Below is a small trained network, with its code and all its weights. Each question gives an input and a target symbol and asks what happens when units are switched off, that is, made to give their printed mean instead of their output.

import numpy as np


def w(rows, s, z=0):
    codes = np.array(rows[::2]) - 128.0
    scale = np.full(codes.shape[1], s)
    scale[-1] = z or s
    return codes * scale


def f(y):
    return np.maximum(y, 0)


def softmax(a):
    e = np.exp(a - a.max(-1, keepdims=True))
    return e / e.sum(-1, keepdims=True)


def log_softmax(a):
    a = a - a.max(-1, keepdims=True)
    return a - np.log(np.exp(a).sum(-1, keepdims=True))


def net(x, mask):
    ids = ['αεζημξπσ'.index(c) for c in x.split()]
    T = len(ids)
    res = E[ids] + P[:T]
    r = res
    for j in range(2):
        rows = slice(2 * j, 2 * j + 2)
        q, k, v = (r @ M[0][rows].T for M in (Q, K, V))
        z = softmax(np.where(np.tri(T) > 0, q @ k.T / 2**0.5, -1e9)) @ v
        o = O[0][rows]
        res = res + np.where(mask[j], z, o[:, -1]) @ o[:, :-1]
    y = f(res @ A[0][:, :-1].T + A[0][:, -1])
    res = res + np.where(mask[2:6], y, B[0][:, -1]) @ B[0][:, :-1]
    return log_softmax(res[-1] @ U[:, :-1].T + U[:, -1])


Q, K, V, O, A, B = {}, {}, {}, {}, {}, {}
E = w([
[211,163,120,131,154],'α',
[107,76,194,139,149],'ε',
[118,108,202,67,126],'ζ',
[12,158,67,99,24],'η',
[48,63,157,134,231],'μ',
[61,141,120,194,221],'ξ',
[115,145,61,64,6],'π',
[151,109,150,183,150],'σ',
],0.017)
P = w([
[180,24,109,181,128],'0',
[92,108,84,91,179],'1',
[127,146,205,153,114],'2',
[86,106,81,96,182],'3',
[121,187,252,151,114],'4',
[81,107,75,98,185],'5',
],0.017)
Q[0] = w([
[129,169,215,151,104],'h1',
[97,147,120,105,159],'h1',
[112,126,87,152,253],'h2',
[145,179,177,136,156],'h2',
],0.018)
K[0] = w([
[102,251,202,115,142],'h1',
[113,104,127,173,122],'h1',
[172,58,58,200,168],'h2',
[187,175,200,172,162],'h2',
],0.016)
V[0] = w([
[83,119,70,254,100],'h1',
[23,132,166,168,193],'h1',
[243,164,90,187,141],'h2',
[166,210,29,56,213],'h2',
],0.0092)
O[0] = w([
[55,223,209,254,145,149],'h1',
[86,118,45,225,214,142],'h1',
[82,208,101,58,172,167],'h2',
[134,144,179,77,226,2],'h2',
],0.0098,0.0085)
A[0] = w([
[135,61,175,160,88,2],'n1',
[66,130,2,14,65,46],'n2',
[110,178,124,105,180,16],'n3',
[22,39,101,80,201,144],'n4',
],0.0076,0.0075)
B[0] = w([
[2,142,180,129,180,184],'n1',
[97,85,85,227,190,191],'n2',
[146,28,132,75,95,166],'n3',
[209,166,97,99,129,254],'n4',
],0.014,0.007)
U = w([
[151,168,155,117,117,240],'α',
[117,108,190,161,200,107],'ε',
[76,83,78,78,150,170],'ζ',
[47,202,65,108,103,42],'η',
[207,75,82,167,170,112],'μ',
[117,176,116,168,192,1],'ξ',
[125,150,3,125,53,145],'π',
[207,135,108,195,128,168],'σ',
],0.014,0.007)

Each question gives the input, a string of symbols that net reads in full, and the target symbol t.
The units are the heads (2 rows each of Q, K, V and O) and the neurons (one row each of A and B). Each row of codes is followed by its name. A weight is (code - 128) times the scale printed after its matrix; where a second scale follows, it is the last column's (O, A, B and U).
mask holds one flag per unit, heads first, then neurons. A switched-off unit (its flag False) gives its mean, the last column of its rows in O or B, instead of its output. The means were averaged over made-up inputs and are rounded, as every weight is.
A unit's drop is (log p(t) with every unit on - log p(t) with that unit switched off) / (log p(t) with every unit on - log p(t) with every unit switched off).
The circuit of an input: a set's keep is (log p(t) with only the set's units on - log p(t) with every unit switched off) / (log p(t) with every unit on - log p(t) with every unit switched off). Starting from all 6 units, units are removed one at a time, each time the one whose removal leaves the highest keep (on an exact tie, the one counted first), for as long as the keep stays at least 0.8.
circuit, biggest first: the units of the circuit, biggest drop first
most important unit: the unit with the biggest drop
k most important neurons: the k neurons with the biggest drops, biggest first
which heads matter: for each layer, one digit per head in row order, 1 if its drop is at least 0.15 and else 0, layers parted by /
drop when u is switched off: that unit's drop, to one decimal
input ε α ε ε ξ ξ, target π: which heads matter	01
input ζ σ μ ξ, target μ: which heads matter	00
input μ α ε α μ, target μ: which heads matter	10
input π π ξ η, target α: which heads matter	11
input α ε π η, target ζ: which heads matter	11
input ζ α α ε, target μ: which heads matter	10
input η α η η, target ε: most important unit	h2
input σ π μ ε, target η: which heads matter	11
input π π ε π π α, target α: which heads matter	10
input σ α α ε μ ξ, target η: which heads matter	11
input ζ α ε μ ε α, target μ: which heads matter	10
input σ ζ ζ, target ζ: which heads matter	11
input ξ α α η, target ξ: which heads matter	11
input μ α ε α, target σ: circuit, biggest first	[h2 h1]
input α ζ α, target α: most important unit	h2
input ζ ε α ζ α ζ, target μ: circuit, biggest first	[h1 n2 n4]
input ζ σ ξ η, target μ: circuit, biggest first	[n2 h1]
input ζ ε ε ε, target μ: circuit, biggest first	[h1 n4]
input ξ η ζ ξ, target ξ: which heads matter	10
input η ε σ ξ ζ μ, target ε: which heads matter	11
input η α α μ, target ε: circuit, biggest first	[h1]
input ζ α η ξ ξ α, target μ: 2 most important neurons	[n1 n4]
input η ε ζ σ ξ α, target ε: 2 most important neurons	[n4 n3]
input ε ε ε α α σ, target π: 2 most important neurons	[n1 n2]
input α ε α π, target ζ: 2 most important neurons	[n4 n2]
input π ζ α ε η σ, target α: drop when h1 is switched off	0.7
input ξ ξ σ ξ π ζ, target ξ: most important neuron	[n4]
